W =
[[64, 83, 77, 61, 77, 33, 49, 41, 74],
 [96, 61, 63, 80, 72, 76, 35, 50, 53],
 [83, 69, 76, 38, 57, 36, 37, 49, 47],
 [30, 34, 31, 37, 45, 27, 61, 60, 55],
 [83, 82, 34, 63, 50, 71, 53, 31, 47],
 [53, 77, 70, 84, 23, 71, 65, 58, 57],
 [50, 59, 63, 33, 67, 30, 66, 27, 47],
 [45, 80, 75, 54, 75, 41, 60, 24, 58],
 [39, 75, 68, 76, 50, 64, 21, 46, 43],
 [74, 74, 74, 59, 69, 18, 55, 50, 75],
 [59, 76, 24, 68, 29, 54, 56, 36, 53]]
Indices start at 1.
(1, 1) => 64
(9, 5) => 50
(3, 9) => 47
(7, 5) => 67
(11, 6) => 54
(6, 9) => 57
(10, 3) => 74
(5, 4) => 63
(4, 4) => 37
(3, 7) => 37
(2, 8) => 50
(3, 4) => 38
(7, 7) => 66
(11, 1) => 59
(6, 8) => 58
(3, 5) => 57
(1, 6) => 33
(10, 1) => 74
(10, 2) => 74
(2, 2) => 61
(9, 9) => 43
(5, 2) => 82
(2, 1) => 96
(11, 2) => 76
(4, 7) => 61
(6, 4) => 84
(6, 7) => 65
(8, 3) => 75
(11, 7) => 56
(1, 4) => 61
(11, 4) => 68
(8, 5) => 75
(4, 1) => 30

x =
[[-32  -9  53  38 -41 -22  51]
 [ 13 -20   5  26 -21 -15   4]
 [-15  -2  -3 -25  26 -15  -9]
 [ 16  44 -25 -19  13  65 -12]
 [-30  -1  48  34 -38 -12  48]]
Indices start at 1.
row 1 col 1 -> -32
row 4 col 5 -> 13
row 5 col 3 -> 48
row 4 col 4 -> -19
row 4 col 3 -> -25
row 2 col 6 -> -15
row 2 col 3 -> 5
row 3 col 1 -> -15
row 4 col 7 -> -12
row 1 col 6 -> -22
row 5 col 4 -> 34
row 1 col 4 -> 38
row 5 col 7 -> 48

m =
[[ 12  10 -36  -4  51 -15]
 [ 12   7 -38  -9  58 -19]]
Indices start at 1.
(1, 1) -> 12
(1, 3) -> -36
(1, 5) -> 51
(2, 5) -> 58

arr = ((-0.20, -0.10, -0.13, -0.12, 0.07, -0.15, -0.08, -0.01, -0.15, -0.12, -0.03), (-0.21, -0.10, -0.14, -0.12, 0.09, -0.16, -0.08, 0.00, -0.16, -0.12, -0.03), (0.06, -0.08, -0.06, -0.02, -0.13, -0.04, -0.05, -0.01, -0.02, 0.00, -0.05), (-0.31, 0.04, 0.07, -0.20, 0.17, -0.09, 0.06, -0.11, -0.12, -0.24, -0.08), (-0.20, 0.03, 0.07, -0.14, 0.07, -0.05, 0.04, -0.12, -0.07, -0.17, -0.08), (0.05, -0.07, -0.05, -0.03, -0.13, -0.03, -0.04, -0.02, -0.02, 0.00, -0.05), (0.05, -0.08, -0.06, -0.03, -0.13, -0.04, -0.05, -0.01, -0.02, 0.00, -0.05), (0.09, -0.01, -0.01, 0.06, -0.12, 0.04, -0.05, -0.04, 0.04, 0.06, -0.02), (-0.18, -0.10, -0.13, -0.12, 0.05, -0.14, -0.08, -0.01, -0.14, -0.11, -0.04), (0.05, -0.08, -0.06, -0.03, -0.13, -0.04, -0.04, -0.02, -0.02, -0.01, -0.05), (0.13, -0.02, -0.05, 0.10, -0.16, 0.04, -0.08, -0.03, 0.05, 0.10, -0.01))
Indices start at 1.
row 1 col 1 = -0.20
row 11 col 9 = 0.05
row 7 col 5 = -0.13
row 2 col 10 = -0.12
row 6 col 7 = -0.04
row 2 col 8 = 0.00
row 6 col 11 = -0.05
row 6 col 10 = 0.00
row 11 col 11 = -0.01
row 4 col 9 = -0.12
row 7 col 2 = -0.08
row 10 col 4 = -0.03
row 8 col 10 = 0.06
row 7 col 6 = -0.04
row 5 col 10 = -0.17
row 9 col 6 = -0.14
row 8 col 3 = -0.01
row 9 col 9 = -0.14
row 9 col 11 = -0.04
row 5 col 2 = 0.03
row 11 col 6 = 0.04
row 7 col 8 = -0.01
row 1 col 6 = -0.15
row 4 col 2 = 0.04
row 11 col 2 = -0.02
row 6 col 2 = -0.07
row 8 col 1 = 0.09
row 10 col 7 = -0.04
row 2 col 3 = -0.14
row 5 col 9 = -0.07
row 4 col 7 = 0.06
row 4 col 4 = -0.20
row 2 col 4 = -0.12
row 9 col 5 = 0.05
row 6 col 3 = -0.05
row 5 col 3 = 0.07
row 1 col 8 = -0.01

a = [[7264, 3651, 7634, 1667, 3177, 7634, 3352, 3927, 4244, 3927, 4333, 3823, 3117, 6329, 5233], [6345, 3769, 1948, 5061, 4082, 7222, 5955, 2881, 3843, 5499, 4497, 8026, 3274, 4009, 3609]]
Rows and columns are counted from 1.
(1, 1)	7264
(2, 3)	1948
(2, 4)	5061
(2, 6)	7222
(2, 9)	3843
(1, 4)	1667
(2, 1)	6345
(1, 5)	3177
(1, 12)	3823
(2, 7)	5955
(1, 7)	3352
(1, 6)	7634
(1, 15)	5233
(2, 15)	3609
(2, 14)	4009
(2, 13)	3274
(1, 3)	7634
